Below are the code and all the weights of a small trained network. Each question names an input and a target symbol and asks about switching units off, where a switched-off unit gives its printed mean instead of its output.

import numpy as np


def w(rows, s, z=0):
    codes = np.array(rows[::2]) - 128.0
    scale = np.full(codes.shape[1], s)
    scale[-1] = z or s
    return codes * scale


def norm(h):
    return h / np.sqrt((h * h).mean(-1, keepdims=True) + 1e-5)


def f(y):
    return np.maximum(y, 0)


def softmax(a):
    e = np.exp(a - a.max(-1, keepdims=True))
    return e / e.sum(-1, keepdims=True)


def log_softmax(a):
    a = a - a.max(-1, keepdims=True)
    return a - np.log(np.exp(a).sum(-1, keepdims=True))


def net(x, mask):
    ids = ['γδθλμτφψω'.index(c) for c in x.split()]
    T = len(ids)
    res = E[ids] + P[:T]
    u = 0
    for l in range(2):
        r = norm(res)
        for j in range(2):
            rows = slice(2 * j, 2 * j + 2)
            q, k, v = (r @ M[l][rows].T for M in (Q, K, V))
            z = softmax(np.where(np.tri(T) > 0, q @ k.T / 2**0.5, -1e9)) @ v
            o = O[l][rows]
            res = res + np.where(mask[u + j], z, o[:, -1]) @ o[:, :-1]
        u += 2
        y = f(norm(res) @ A[l][:, :-1].T + A[l][:, -1])
        res = res + np.where(mask[u : u + 8], y, B[l][:, -1]) @ B[l][:, :-1]
        u += 8
    return log_softmax(norm(res)[-1] @ U[:, :-1].T + U[:, -1])


Q, K, V, O, A, B = {}, {}, {}, {}, {}, {}
E = w([
[101,183,121,135],'γ',
[167,71,133,124],'δ',
[80,106,45,175],'θ',
[123,159,118,149],'λ',
[64,79,77,143],'μ',
[165,132,207,92],'τ',
[123,93,123,59],'φ',
[250,138,139,72],'ψ',
[171,96,40,56],'ω',
],0.018)
P = w([
[108,66,162,3],'0',
[122,84,98,178],'1',
[121,122,127,145],'2',
[121,90,113,143],'3',
[113,132,104,185],'4',
[112,155,122,128],'5',
],0.006)
Q[0] = w([
[199,100,175,144],'0.h1',
[57,139,120,167],'0.h1',
[108,159,151,253],'0.h2',
[174,140,147,184],'0.h2',
],0.0075)
K[0] = w([
[254,139,101,115],'0.h1',
[111,3,157,119],'0.h1',
[190,211,207,112],'0.h2',
[193,206,126,131],'0.h2',
],0.0056)
V[0] = w([
[69,112,99,143],'0.h1',
[178,150,207,99],'0.h1',
[148,2,32,178],'0.h2',
[176,103,155,151],'0.h2',
],0.0076)
O[0] = w([
[27,27,20,253,133],'0.h1',
[211,196,155,143,126],'0.h1',
[71,223,119,170,12],'0.h2',
[87,83,81,85,16],'0.h2',
],0.0052,0.0012)
A[0] = w([
[139,254,181,178,179],'0.n1',
[19,151,113,104,35],'0.n2',
[116,70,92,182,18],'0.n3',
[153,108,105,193,251],'0.n4',
[121,117,146,165,84],'0.n5',
[202,175,80,84,104],'0.n6',
[124,60,104,61,117],'0.n7',
[171,73,100,177,241],'0.n8',
],0.008,0.0012)
B[0] = w([
[129,3,109,130,254],'0.n1',
[95,227,202,120,223],'0.n2',
[97,143,182,72,222],'0.n3',
[113,123,156,72,225],'0.n4',
[133,99,107,106,150],'0.n5',
[184,138,89,162,238],'0.n6',
[100,143,131,157,227],'0.n7',
[124,145,107,69,232],'0.n8',
],0.0079,0.0034)
Q[1] = w([
[139,181,185,2],'1.h1',
[97,201,147,148],'1.h1',
[39,129,111,146],'1.h2',
[12,118,38,169],'1.h2',
],0.0093)
K[1] = w([
[115,100,65,105],'1.h1',
[62,171,188,212],'1.h1',
[76,136,21,109],'1.h2',
[82,232,1,76],'1.h2',
],0.0077)
V[1] = w([
[82,160,2,185],'1.h1',
[80,178,43,77],'1.h1',
[111,163,76,165],'1.h2',
[158,93,27,94],'1.h2',
],0.0091)
O[1] = w([
[157,199,125,52,1],'1.h1',
[204,195,130,79,144],'1.h1',
[62,40,63,48,51],'1.h2',
[164,228,1,190,149],'1.h2',
],0.006,0.0054)
A[1] = w([
[214,155,172,126,151],'1.n1',
[182,49,203,70,255],'1.n2',
[218,128,154,226,156],'1.n3',
[52,95,254,225,104],'1.n4',
[67,84,214,95,61],'1.n5',
[169,130,70,27,100],'1.n6',
[151,118,21,115,20],'1.n7',
[33,137,41,193,7],'1.n8',
],0.0071,0.0022)
B[1] = w([
[104,57,208,40,207],'1.n1',
[90,89,3,94,254],'1.n2',
[149,183,159,68,245],'1.n3',
[70,181,109,189,244],'1.n4',
[124,107,155,200,200],'1.n5',
[6,177,125,154,166],'1.n6',
[59,125,107,218,149],'1.n7',
[124,30,145,2,184],'1.n8',
],0.0065,0.0053)
U = w([
[119,62,220,125,127],'γ',
[146,196,8,134,106],'δ',
[136,183,157,65,130],'θ',
[210,130,128,81,226],'λ',
[99,157,163,96,2],'μ',
[97,136,117,151,147],'τ',
[129,109,149,110,110],'φ',
[76,178,176,224,156],'ψ',
[114,111,111,94,44],'ω',
],0.012,0.0067)

Each question gives the input, a string of symbols that net reads in full, and the target symbol t.
The units are the heads (2 rows each of Q, K, V and O) and the neurons (one row each of A and B). Each row of codes is followed by its name. A weight is (code - 128) times the scale printed after its matrix; where a second scale follows, it is the last column's (O, A, B and U).
mask holds one flag per unit, layer by layer, with each layer's heads first. A switched-off unit (its flag False) gives its mean, the last column of its rows in O or B, instead of its output. The means were averaged over made-up inputs and are rounded, as every weight is.
A unit's drop is (log p(t) with every unit on - log p(t) with that unit switched off) / (log p(t) with every unit on - log p(t) with every unit switched off).
The circuit of an input: a set's keep is (log p(t) with only the set's units on - log p(t) with every unit switched off) / (log p(t) with every unit on - log p(t) with every unit switched off). Starting from the 12 units with the biggest drops (on a tie, the unit counted first), units are removed one at a time, each time the one whose removal leaves the highest keep (on an exact tie, the one counted first), for as long as the keep stays at least 0.8.
circuit, biggest first: the units of the circuit, biggest drop first
most important unit: the unit with the biggest drop
top k neurons: the k neurons with the biggest drops, biggest first
heads that matter: for each layer, one digit per head in row order, 1 if its drop is at least 0.15 and else 0, layers parted by /
drop of u: that unit's drop, to one decimal
input φ δ τ ω, target δ: heads that matter : 00 / 00
input λ λ φ, target ψ: most important unit : 0.n6
input φ γ ω γ λ, target δ: circuit, biggest first : [1.h2, 0.n1]
input γ τ λ λ, target λ: circuit, biggest first : [0.h2, 0.n8, 1.n4]
input λ λ γ ω ψ γ, target δ: heads that matter : 01 / 11
input λ ψ τ ψ θ δ, target λ: heads that matter : 10 / 00
input τ θ λ γ, target θ: heads that matter : 10 / 10
input τ θ λ λ, target θ: heads that matter : 00 / 10
input λ φ ω γ ω δ, target θ: circuit, biggest first : [1.h1, 0.n1, 0.h2]
input λ λ ω ω δ φ, target δ: circuit, biggest first : [1.h2, 1.n1]
input ω φ δ φ δ γ, target δ: heads that matter : 00 / 11
input δ ω γ μ, target δ: circuit, biggest first : [1.h2, 0.h2]
input ω γ ψ ω λ μ, target δ: top 2 neurons : [0.n1, 1.n1]
input δ γ λ γ φ, target ψ: most important unit : 0.n2
input τ ω λ, target λ: drop of 0.h2 : 0.2
input ω φ λ, target δ: drop of 1.h2 : 1.7
input λ θ γ ψ ω δ, target θ: drop of 1.h2 : 0.1
input ω λ τ ψ δ, target λ: drop of 1.n6 : 0.0
